Here is a tiny trained network, its code and every weight. The questions are about switching its units off for an input and a class, where a switched-off unit gives its printed mean instead of its output.

import numpy as np


def w(rows, s, z=0):
    codes = np.array(rows[::2]) - 128.0
    scale = np.full(codes.shape[1], s)
    scale[-1] = z or s
    return codes * scale


def norm(h):
    return h / np.sqrt((h * h).mean(-1, keepdims=True) + 1e-5)


def f(y):
    return y / 2 * (1 + np.tanh(0.7978845608 * (y + 0.044715 * y**3)))


def log_softmax(a):
    a = a - a.max(-1, keepdims=True)
    return a - np.log(np.exp(a).sum(-1, keepdims=True))


def net(x, mask):
    res = np.array(x, float).reshape(1, 4) / 4 @ E
    u = 0
    for l in range(4):
        y = f(norm(res) @ A[l][:, :-1].T + A[l][:, -1])
        res = res + np.where(mask[u : u + 4], y, B[l][:, -1]) @ B[l][:, :-1]
        u += 4
    return log_softmax(norm(res)[-1] @ U[:, :-1].T + U[:, -1])


A, B = {}, {}
E = w([
[48,105,3,75,117,131,170,62,58],'x0',
[251,125,78,84,174,120,53,143,99],'x1',
[117,112,133,113,118,110,107,118,134],'x2',
[108,148,98,86,113,207,91,206,165],'x3',
],0.0072)
A[0] = w([
[180,103,136,115,199,137,95,157,154,5],'0.n1',
[125,143,192,184,101,142,157,114,253,155],'0.n2',
[171,140,50,92,143,146,87,72,80,7],'0.n3',
[159,70,132,156,199,139,92,122,106,72],'0.n4',
],0.0061,0.0022)
B[0] = w([
[124,132,105,139,138,183,84,86,134,165],'0.n1',
[166,150,155,10,124,125,137,115,127,254],'0.n2',
[161,144,177,86,111,143,192,141,163,178],'0.n3',
[120,138,157,152,138,88,109,153,115,144],'0.n4',
],0.012,0.0048)
A[1] = w([
[163,176,195,184,162,71,80,98,171,158],'1.n1',
[83,80,160,145,110,105,137,112,114,132],'1.n2',
[165,131,163,140,130,134,180,2,76,250],'1.n3',
[41,107,95,200,84,139,175,113,115,215],'1.n4',
],0.0079,0.0012)
B[1] = w([
[63,177,1,171,97,63,162,85,113,223],'1.n1',
[211,93,136,118,178,156,141,121,153,152],'1.n2',
[148,103,176,115,219,81,131,65,142,255],'1.n3',
[125,67,205,198,86,168,84,115,66,210],'1.n4',
],0.0083,0.0055)
A[2] = w([
[173,144,101,159,186,26,158,137,126,68],'2.n1',
[27,70,126,147,109,183,127,173,136,35],'2.n2',
[159,174,140,232,230,100,1,127,139,255],'2.n3',
[159,137,159,110,149,99,194,109,138,146],'2.n4',
],0.0061,0.00094)
B[2] = w([
[200,181,156,42,32,85,144,12,107,229],'2.n1',
[193,176,199,110,8,183,238,41,148,163],'2.n2',
[3,85,86,225,39,108,141,134,139,253],'2.n3',
[78,57,204,101,205,152,215,148,154,236],'2.n4',
],0.0055,0.0034)
A[3] = w([
[149,182,138,129,122,105,60,119,86,107],'3.n1',
[117,156,80,194,117,131,66,204,177,96],'3.n2',
[144,128,2,134,148,107,191,115,105,255],'3.n3',
[75,97,228,98,147,215,130,134,155,179],'3.n4',
],0.0075,0.0034)
B[3] = w([
[82,102,24,95,122,158,207,63,110,136],'3.n1',
[45,2,173,167,249,122,131,128,162,182],'3.n2',
[117,219,172,127,102,112,38,202,165,190],'3.n3',
[173,138,23,197,137,126,81,179,99,254],'3.n4',
],0.0073,0.0059)
U = w([
[190,145,195,56,203,50,208,70,169,161],'0',
[173,199,96,52,104,187,118,239,187,250],'1',
[154,14,159,214,176,127,153,54,70,48],'2',
[144,128,97,183,10,224,162,130,86,54],'3',
[120,221,55,186,57,36,88,70,159,105],'4',
[65,68,90,184,212,145,70,159,200,152],'5',
],0.012,0.0024)

Each question gives the input, the list of numbers given to net, and the class t.
The units are the neurons (one row each of A and B). Each row of codes is followed by its name. A weight is (code - 128) times the scale printed after its matrix; where a second scale follows, it is the last column's (A, B and U).
mask holds one flag per neuron, layer by layer. A switched-off neuron (its flag False) gives its mean, the last column of its row in B, instead of its output. The means were averaged over made-up inputs and are rounded, as every weight is.
A unit's drop is (log p(t) with every unit on - log p(t) with that unit switched off) / (log p(t) with every unit on - log p(t) with every unit switched off).
The circuit of an input: a set's keep is (log p(t) with only the set's units on - log p(t) with every unit switched off) / (log p(t) with every unit on - log p(t) with every unit switched off). Starting from the 12 units with the biggest drops (on a tie, the unit counted first), units are removed one at a time, each time the one whose removal leaves the highest keep (on an exact tie, the one counted first), for as long as the keep stays at least 0.8.
units of the circuit, in order: the units of the circuit, biggest drop first
unit that matters most: the unit with the biggest drop
k most important neurons: the k neurons with the biggest drops, biggest first
k most important neurons of layer l: the k neurons of layer l with the biggest drops, biggest first
input [7,2,6,-1], class 0: units of the circuit, in order => [0.n3]
input [-8,-8,7,5], class 1: units of the circuit, in order => [0.n2; 3.n4]
input [-1,1,-2,7], class 5: units of the circuit, in order => [0.n2; 3.n2]
input [-4,0,2,1], class 1: 4 most important neurons => [0.n2; 1.n3; 2.n1; 3.n2]
input [0,1,5,-5], class 4: units of the circuit, in order => [0.n2; 1.n1]
input [-6,1,-4,3], class 5: 2 most important neurons => [0.n3; 3.n2]
input [0,4,-2,-8], class 4: units of the circuit, in order => [1.n1; 3.n3]
input [-4,-7,0,3], class 1: units of the circuit, in order => [0.n2; 3.n4]
input [8,0,4,7], class 3: 3 most important neurons => [0.n2; 2.n2; 1.n4]
input [6,0,-6,7], class 3: units of the circuit, in order => [0.n2; 2.n2]
input [-4,-2,3,2], class 1: 2 most important neurons => [0.n2; 1.n3]
input [7,5,-1,-1], class 0: 2 most important neurons => [0.n3; 1.n3]
input [8,0,6,4], class 3: 3 most important neurons => [0.n2; 1.n4; 2.n2]
input [0,0,7,2], class 1: units of the circuit, in order => [1.n3]
input [-1,3,-6,-7], class 4: units of the circuit, in order => [1.n1; 3.n3]
input [-4,8,6,-1], class 4: 2 most important neurons => [1.n1; 2.n1]
input [-4,8,5,1], class 5: 3 most important neurons => [3.n2; 0.n1; 1.n3]
input [2,-7,-7,0], class 2: 3 most important neurons of layer 1 => [1.n3; 1.n2; 1.n1]
input [0,2,0,-1], class 4: 2 most important neurons => [0.n2; 0.n4]
input [3,-2,8,-1], class 2: unit that matters most => 0.n2
input [6,-6,4,1], class 3: 2 most important neurons of layer 2 => [2.n2; 2.n4]
input [-6,-3,4,2], class 1: units of the circuit, in order => [0.n2; 1.n3; 3.n4]
input [-4,1,2,5], class 5: 2 most important neurons => [3.n2; 0.n3]
input [4,5,7,2], class 1: 2 most important neurons => [1.n3; 0.n2]
input [-3,1,-4,3], class 5: 2 most important neurons => [0.n3; 3.n2]
input [-8,-3,3,1], class 1: 2 most important neurons => [0.n2; 1.n3]
input [-4,4,8,-2], class 4: units of the circuit, in order => [1.n1]
input [-5,1,2,-7], class 4: 2 most important neurons => [1.n1; 0.n3]
input [-1,8,-1,2], class 5: 2 most important neurons => [0.n2; 3.n2]
